Here is a tiny trained network, its code and every weight. The questions are about switching its units off for an input and a class, where a switched-off unit gives its printed mean instead of its output.

import numpy as np


def w(rows, s, z=0):
    codes = np.array(rows[::2]) - 128.0
    scale = np.full(codes.shape[1], s)
    scale[-1] = z or s
    return codes * scale


def norm(h):
    return h / np.sqrt((h * h).mean(-1, keepdims=True) + 1e-5)


def f(y):
    return np.maximum(y, 0)


def log_softmax(a):
    a = a - a.max(-1, keepdims=True)
    return a - np.log(np.exp(a).sum(-1, keepdims=True))


def net(x, mask):
    res = np.array(x, float).reshape(1, 3) / 4 @ E
    u = 0
    for l in range(3):
        y = f(norm(res) @ A[l][:, :-1].T + A[l][:, -1])
        res = res + np.where(mask[u : u + 10], y, B[l][:, -1]) @ B[l][:, :-1]
        u += 10
    return log_softmax(norm(res)[-1] @ U[:, :-1].T + U[:, -1])


A, B = {}, {}
E = w([
[105,98,253,135,129,75],'x0',
[182,89,102,174,153,148],'x1',
[130,132,206,89,230,211],'x2',
],0.0061)
A[0] = w([
[86,143,191,184,143,163,74],'0.n0',
[169,176,103,27,222,186,99],'0.n1',
[86,218,168,88,117,84,130],'0.n2',
[123,58,175,162,132,66,77],'0.n3',
[139,196,135,1,112,83,162],'0.n4',
[87,193,142,49,76,127,91],'0.n5',
[93,244,148,37,104,117,218],'0.n6',
[180,142,148,65,165,167,3],'0.n7',
[70,122,61,125,86,164,72],'0.n8',
[35,186,136,72,90,147,101],'0.n9',
],0.0077,0.0051)
B[0] = w([
[150,123,221,131,136,112,165],'0.n0',
[62,188,98,192,207,175,241],'0.n1',
[137,135,122,188,236,43,198],'0.n2',
[50,154,87,167,29,178,186],'0.n3',
[127,214,134,98,38,115,206],'0.n4',
[185,81,74,210,135,128,179],'0.n5',
[37,199,102,42,151,134,254],'0.n6',
[196,53,49,99,47,110,154],'0.n7',
[190,129,156,107,56,150,173],'0.n8',
[205,2,128,175,132,218,187],'0.n9',
],0.0071,0.0057)
A[1] = w([
[180,74,49,24,93,82,46],'1.n0',
[83,132,69,3,102,154,44],'1.n1',
[130,88,225,153,146,158,3],'1.n2',
[71,218,111,52,139,62,115],'1.n3',
[201,130,57,139,102,187,160],'1.n4',
[124,64,246,61,145,35,124],'1.n5',
[184,119,40,47,121,201,221],'1.n6',
[197,83,195,79,102,205,24],'1.n7',
[100,103,177,90,160,196,63],'1.n8',
[84,152,219,112,207,198,84],'1.n9',
],0.0076,0.004)
B[1] = w([
[66,151,89,93,237,204,166],'1.n0',
[126,166,71,92,66,198,164],'1.n1',
[196,229,173,111,105,116,157],'1.n2',
[152,188,200,123,140,15,218],'1.n3',
[145,68,128,106,124,38,237],'1.n4',
[110,122,39,137,160,185,178],'1.n5',
[114,105,82,111,87,83,254],'1.n6',
[254,116,136,86,48,169,135],'1.n7',
[157,138,143,140,32,79,167],'1.n8',
[198,77,98,40,100,110,240],'1.n9',
],0.0085,0.006)
A[2] = w([
[136,24,90,140,158,167,92],'2.n0',
[160,140,94,78,141,165,154],'2.n1',
[172,163,48,157,88,187,135],'2.n2',
[212,87,112,219,174,104,145],'2.n3',
[145,76,183,165,11,224,255],'2.n4',
[136,148,109,157,178,89,227],'2.n5',
[126,240,114,110,179,121,83],'2.n6',
[141,143,223,133,72,95,102],'2.n7',
[83,142,174,251,117,90,100],'2.n8',
[74,116,67,224,64,234,96],'2.n9',
],0.011,0.0041)
B[2] = w([
[191,29,159,178,174,134,196],'2.n0',
[82,140,136,198,128,115,252],'2.n1',
[162,160,198,115,168,118,253],'2.n2',
[57,213,112,96,118,153,197],'2.n3',
[140,101,114,101,6,206,216],'2.n4',
[156,144,172,126,95,157,243],'2.n5',
[109,83,91,142,138,183,246],'2.n6',
[161,140,137,99,195,91,220],'2.n7',
[18,152,158,244,144,76,209],'2.n8',
[104,7,174,133,139,188,183],'2.n9',
],0.013,0.0053)
U = w([
[119,218,5,53,61,44,109],'0',
[36,213,35,147,221,225,150],'1',
[214,20,16,185,109,45,157],'2',
[189,28,187,217,241,201,98],'3',
[22,227,207,226,186,16,40],'4',
[169,195,209,37,225,107,234],'5',
[40,31,203,236,31,176,3],'6',
[217,164,205,65,31,206,133],'7',
],0.017,0.0046)

Each question gives the input, the list of numbers given to net, and the class t.
The units are the neurons (one row each of A and B). Each row of codes is followed by its name. A weight is (code - 128) times the scale printed after its matrix; where a second scale follows, it is the last column's (A, B and U).
mask holds one flag per neuron, layer by layer. A switched-off neuron (its flag False) gives its mean, the last column of its row in B, instead of its output. The means were averaged over made-up inputs and are rounded, as every weight is.
A unit's drop is (log p(t) with every unit on - log p(t) with that unit switched off) / (log p(t) with every unit on - log p(t) with every unit switched off).
most important unit: the unit with the biggest drop
top k neurons: the k neurons with the biggest drops, biggest first
k most important neurons of layer l: the k neurons of layer l with the biggest drops, biggest first
drop of u: that unit's drop, to one decimal
input [-8,8,3], class 3: top 2 neurons	(2.n0; 1.n3)
input [1,2,6], class 7: most important unit	1.n8
input [-8,4,0], class 2: top 3 neurons	(1.n4; 1.n6; 1.n3)
input [1,-4,1], class 5: top 4 neurons	(1.n3; 0.n6; 0.n2; 0.n4)
input [-6,3,7], class 3: top 2 neurons	(0.n1; 2.n0)
input [0,-3,8], class 1: top 4 neurons	(0.n1; 1.n4; 2.n6; 2.n2)
input [1,5,7], class 7: top 3 neurons	(0.n6; 1.n8; 0.n2)
input [-2,-7,5], class 1: top 2 neurons	(0.n6; 0.n1)
input [4,-3,1], class 5: top 3 neurons	(1.n3; 0.n6; 1.n9)
input [-2,0,7], class 1: top 3 neurons	(0.n1; 0.n9; 0.n5)
input [1,-6,1], class 5: 3 most important neurons of layer 0	(0.n6; 0.n2; 0.n4)
input [6,8,1], class 7: top 3 neurons	(2.n4; 1.n2; 0.n2)
input [8,-1,1], class 5: 3 most important neurons of layer 2	(2.n1; 2.n7; 2.n8)
input [-6,3,6], class 3: most important unit	0.n1
input [3,7,1], class 7: top 2 neurons	(2.n4; 0.n2)
input [7,1,7], class 7: top 2 neurons	(1.n3; 0.n6)
input [0,-5,3], class 1: 2 most important neurons of layer 2	(2.n6; 2.n0)
input [6,-1,1], class 5: 3 most important neurons of layer 1	(1.n9; 1.n3; 1.n5)
input [0,-1,-5], class 0: top 3 neurons	(0.n1; 0.n2; 2.n8)
input [4,6,-7], class 6: most important unit	1.n3
input [1,-3,3], class 5: 2 most important neurons of layer 2	(2.n8; 2.n4)
input [2,0,-4], class 4: 2 most important neurons of layer 0	(0.n9; 0.n5)
input [7,-2,4], class 5: drop of 0.n7	0.0
input [-7,1,4], class 3: drop of 0.n6	0.6
input [3,-4,2], class 5: drop of 0.n6	1.2
